Here is a tiny trained network, its code and every weight. The questions are about switching its units off for an input and a target symbol, where a switched-off unit gives its printed mean instead of its output.

import numpy as np


def w(rows, s, z=0):
    codes = np.array(rows[::2]) - 128.0
    scale = np.full(codes.shape[1], s)
    scale[-1] = z or s
    return codes * scale


def norm(h):
    return h / np.sqrt((h * h).mean(-1, keepdims=True) + 1e-5)


def f(y):
    return np.maximum(y, 0)


def softmax(a):
    e = np.exp(a - a.max(-1, keepdims=True))
    return e / e.sum(-1, keepdims=True)


def log_softmax(a):
    a = a - a.max(-1, keepdims=True)
    return a - np.log(np.exp(a).sum(-1, keepdims=True))


def net(x, mask):
    ids = ['αβγεηξπφψω'.index(c) for c in x.split()]
    T = len(ids)
    res = E[ids] + P[:T]
    u = 0
    for l in range(2):
        r = norm(res)
        for j in range(2):
            rows = slice(3 * j, 3 * j + 3)
            q, k, v = (r @ M[l][rows].T for M in (Q, K, V))
            z = softmax(np.where(np.tri(T) > 0, q @ k.T / 3**0.5, -1e9)) @ v
            o = O[l][rows]
            res = res + np.where(mask[u + j], z, o[:, -1]) @ o[:, :-1]
        u += 2
        y = f(norm(res) @ A[l][:, :-1].T + A[l][:, -1])
        res = res + np.where(mask[u : u + 8], y, B[l][:, -1]) @ B[l][:, :-1]
        u += 8
    return log_softmax(norm(res)[-1] @ U[:, :-1].T + U[:, -1])


Q, K, V, O, A, B = {}, {}, {}, {}, {}, {}
E = w([
[96,233,89,106,158,106,118],'α',
[110,150,133,42,133,163,171],'β',
[70,115,5,156,151,166,72],'γ',
[94,170,143,186,100,123,171],'ε',
[150,190,141,169,119,204,114],'η',
[154,180,169,94,231,77,160],'ξ',
[108,123,85,98,161,120,173],'π',
[167,126,117,67,166,154,97],'φ',
[156,113,128,149,205,82,88],'ψ',
[86,191,109,120,231,120,103],'ω',
],0.021)
P = w([
[213,123,54,161,212,254,179],'0',
[155,133,84,155,183,196,134],'1',
[145,155,103,142,160,164,116],'2',
[144,162,110,136,141,140,98],'3',
[133,163,122,131,126,129,88],'4',
[139,163,130,130,117,110,78],'5',
[137,160,136,129,109,94,74],'6',
[133,163,138,123,101,85,65],'7',
[139,164,141,125,93,77,60],'8',
[137,161,145,127,86,67,55],'9',
[124,153,150,139,83,68,50],'10',
],0.0058)
Q[0] = w([
[194,83,113,104,120,188,23],'L0H0',
[97,196,184,214,146,136,130],'L0H0',
[134,138,95,187,236,55,67],'L0H0',
[123,254,37,123,105,89,225],'L0H1',
[189,152,138,155,77,199,104],'L0H1',
[181,177,106,55,179,127,142],'L0H1',
],0.0064)
K[0] = w([
[199,105,124,120,126,150,71],'L0H0',
[100,175,157,194,85,129,109],'L0H0',
[126,71,99,150,140,31,39],'L0H0',
[110,224,95,104,147,130,205],'L0H1',
[121,154,167,133,101,254,77],'L0H1',
[191,124,71,66,207,160,159],'L0H1',
],0.0068)
V[0] = w([
[139,214,52,137,123,47,161],'L0H0',
[194,184,153,182,73,142,16],'L0H0',
[102,134,117,203,196,109,100],'L0H0',
[156,2,103,111,153,92,49],'L0H1',
[57,136,38,120,120,194,73],'L0H1',
[179,106,133,108,143,117,97],'L0H1',
],0.0059)
O[0] = w([
[53,131,17,180,191,58,159,231],'L0H0',
[195,67,127,88,148,249,100,113],'L0H0',
[69,111,2,126,142,127,196,253],'L0H0',
[250,185,49,179,71,157,208,50],'L0H1',
[173,168,79,158,187,184,48,154],'L0H1',
[117,165,117,128,65,183,131,144],'L0H1',
],0.005,0.0039)
A[0] = w([
[174,110,190,109,47,216,69,78],'L0N0',
[47,75,150,126,6,154,153,2],'L0N1',
[89,30,97,56,118,148,126,105],'L0N2',
[106,115,118,57,76,194,230,83],'L0N3',
[176,124,210,74,68,176,115,138],'L0N4',
[118,133,41,144,114,151,95,91],'L0N5',
[98,119,254,81,87,52,168,92],'L0N6',
[96,243,119,152,8,188,213,137],'L0N7',
],0.0081,0.0059)
B[0] = w([
[154,206,119,159,72,81,140,190],'L0N0',
[205,129,146,138,160,140,106,130],'L0N1',
[170,158,67,168,202,230,185,171],'L0N2',
[112,118,134,97,218,182,60,177],'L0N3',
[71,182,93,96,49,85,119,203],'L0N4',
[76,146,161,125,103,112,65,253],'L0N5',
[55,174,191,52,48,74,97,222],'L0N6',
[100,90,116,143,249,187,160,219],'L0N7',
],0.011,0.0027)
Q[1] = w([
[61,91,144,212,2,175,135],'L1H0',
[150,82,123,82,145,217,74],'L1H0',
[87,99,78,113,191,153,166],'L1H0',
[102,137,104,139,129,192,146],'L1H1',
[78,60,96,141,89,58,95],'L1H1',
[46,152,119,101,160,177,170],'L1H1',
],0.0092)
K[1] = w([
[115,169,146,226,82,212,201],'L1H0',
[152,146,227,42,131,192,138],'L1H0',
[127,93,139,138,130,11,143],'L1H0',
[22,116,129,132,133,150,69],'L1H1',
[161,107,25,147,117,51,143],'L1H1',
[2,153,132,78,103,154,182],'L1H1',
],0.0075)
V[1] = w([
[122,67,178,134,191,62,136],'L1H0',
[208,136,132,73,148,99,253],'L1H0',
[65,105,71,67,98,80,93],'L1H0',
[91,121,191,127,68,168,131],'L1H1',
[153,106,145,191,168,68,169],'L1H1',
[235,110,141,131,150,101,90],'L1H1',
],0.0058)
O[1] = w([
[181,225,80,178,105,185,116,185],'L1H0',
[191,74,76,122,195,197,75,116],'L1H0',
[211,85,130,95,91,221,178,184],'L1H0',
[183,100,70,215,237,173,53,3],'L1H1',
[190,182,170,149,4,144,27,111],'L1H1',
[26,250,134,201,117,37,44,30],'L1H1',
],0.0035,0.0038)
A[1] = w([
[126,124,112,141,103,84,146,76],'L1N0',
[198,34,181,109,79,168,91,2],'L1N1',
[209,64,161,103,123,175,81,151],'L1N2',
[129,134,98,176,119,120,128,102],'L1N3',
[132,136,154,93,160,121,118,130],'L1N4',
[247,49,245,201,24,185,191,17],'L1N5',
[151,81,116,155,147,116,133,85],'L1N6',
[96,127,111,91,140,147,121,173],'L1N7',
],0.016,0.0097)
B[1] = w([
[122,128,140,105,109,76,97,132],'L1N0',
[168,112,93,165,200,116,150,128],'L1N1',
[222,146,65,139,158,154,135,133],'L1N2',
[119,95,156,112,127,113,106,150],'L1N3',
[119,138,108,129,115,155,134,203],'L1N4',
[207,230,214,194,218,227,1,128],'L1N5',
[180,135,114,166,167,141,106,131],'L1N6',
[149,122,125,151,114,115,127,254],'L1N7',
],0.019,0.0096)
U = w([
[186,139,103,116,54,157,126,128],'α',
[65,72,78,137,86,170,74,59],'β',
[116,187,172,202,99,182,102,53],'γ',
[146,92,168,134,161,91,60,130],'ε',
[141,186,200,102,166,97,180,40],'η',
[146,130,70,176,243,215,134,254],'ξ',
[79,88,181,182,116,144,167,188],'π',
[71,84,144,45,136,194,104,115],'φ',
[2,204,113,103,42,55,80,115],'ψ',
[102,91,51,126,95,89,191,4],'ω',
],0.0089,0.0041)

Each question gives the input, a string of symbols that net reads in full, and the target symbol t.
The units are the heads (3 rows each of Q, K, V and O) and the neurons (one row each of A and B). Each row of codes is followed by its name. A weight is (code - 128) times the scale printed after its matrix; where a second scale follows, it is the last column's (O, A, B and U).
mask holds one flag per unit, layer by layer, with each layer's heads first. A switched-off unit (its flag False) gives its mean, the last column of its rows in O or B, instead of its output. The means were averaged over made-up inputs and are rounded, as every weight is.
A unit's drop is (log p(t) with every unit on - log p(t) with that unit switched off) / (log p(t) with every unit on - log p(t) with every unit switched off).
The circuit of an input: a set's keep is (log p(t) with only the set's units on - log p(t) with every unit switched off) / (log p(t) with every unit on - log p(t) with every unit switched off). Starting from the 12 units with the biggest drops (on a tie, the unit counted first), units are removed one at a time, each time the one whose removal leaves the highest keep (on an exact tie, the one counted first), for as long as the keep stays at least 0.8.
units of the circuit, in order: the units of the circuit, biggest drop first
k most important neurons: the k neurons with the biggest drops, biggest first
top k neurons in layer l: the k neurons of layer l with the biggest drops, biggest first
heads that matter: for each layer, one digit per head in row order, 1 if its drop is at least 0.15 and else 0, layers parted by /
drop of u: that unit's drop, to one decimal
input π η ψ φ, target α: most important neuron -> (L0N4)
input ω π π, target ψ: 3 most important neurons -> (L0N7; L1N0; L0N2)
input π α η ω ψ ψ, target ψ: top 4 neurons in layer 0 -> (L0N7; L0N2; L0N3; L0N5)
input α β β β ε φ, target α: heads that matter -> 10 / 00
input ψ π α η ψ, target ψ: 3 most important neurons -> (L0N7; L0N2; L0N5)
input γ ξ ξ φ ξ ε ω ε φ β φ, target ψ: heads that matter -> 11 / 00
input β ω ω ε ξ η ψ ξ η, target ψ: units of the circuit, in order -> (L0H0; L0N4; L1H0)
input ψ ω α ψ φ π ε, target π: units of the circuit, in order -> (L0H1; L0N7; L1N4)
input φ ξ ψ φ ψ ψ φ α, target ξ: heads that matter -> 01 / 00
input ω φ ξ φ ξ ξ φ ε ξ β ξ, target ψ: units of the circuit, in order -> (L0N6; L0H1)
input ψ φ η ξ φ, target ψ: heads that matter -> 11 / 01
input ξ ψ ξ π ξ ψ ε, target π: heads that matter -> 01 / 00
input ε ψ ξ ξ ψ ω α π β η, target ξ: 2 most important neurons -> (L0N7; L0N6)
input γ φ β, target ξ: units of the circuit, in order -> (L0N7)
input ψ φ ξ ξ η α, target ξ: units of the circuit, in order -> (L0N7; L0N6)
input φ β ξ β ψ π ε ψ ξ β ξ, target ψ: 2 most important neurons -> (L0N6; L0N7)
input φ ψ ξ φ η γ ω η, target ψ: 3 most important neurons -> (L0N0; L0N4; L0N2)
input ξ ε ω α ψ γ β ξ η ψ π, target ξ: 4 most important neurons -> (L0N2; L0N6; L0N4; L0N0)
input ψ α α φ α β β π ξ η, target ξ: drop of L1H1 -> 0.8
input φ φ ω β, target ξ: drop of L0N3 -> 0.3
input ξ ξ η η γ α η ξ γ β ε, target ξ: drop of L1N1 -> 0.0
input ξ φ ω α ξ ε, target ξ: drop of L0N2 -> -0.1
input η ω ψ ψ ψ φ ψ α π, target ξ: top neuron in layer 0 -> (L0N2)
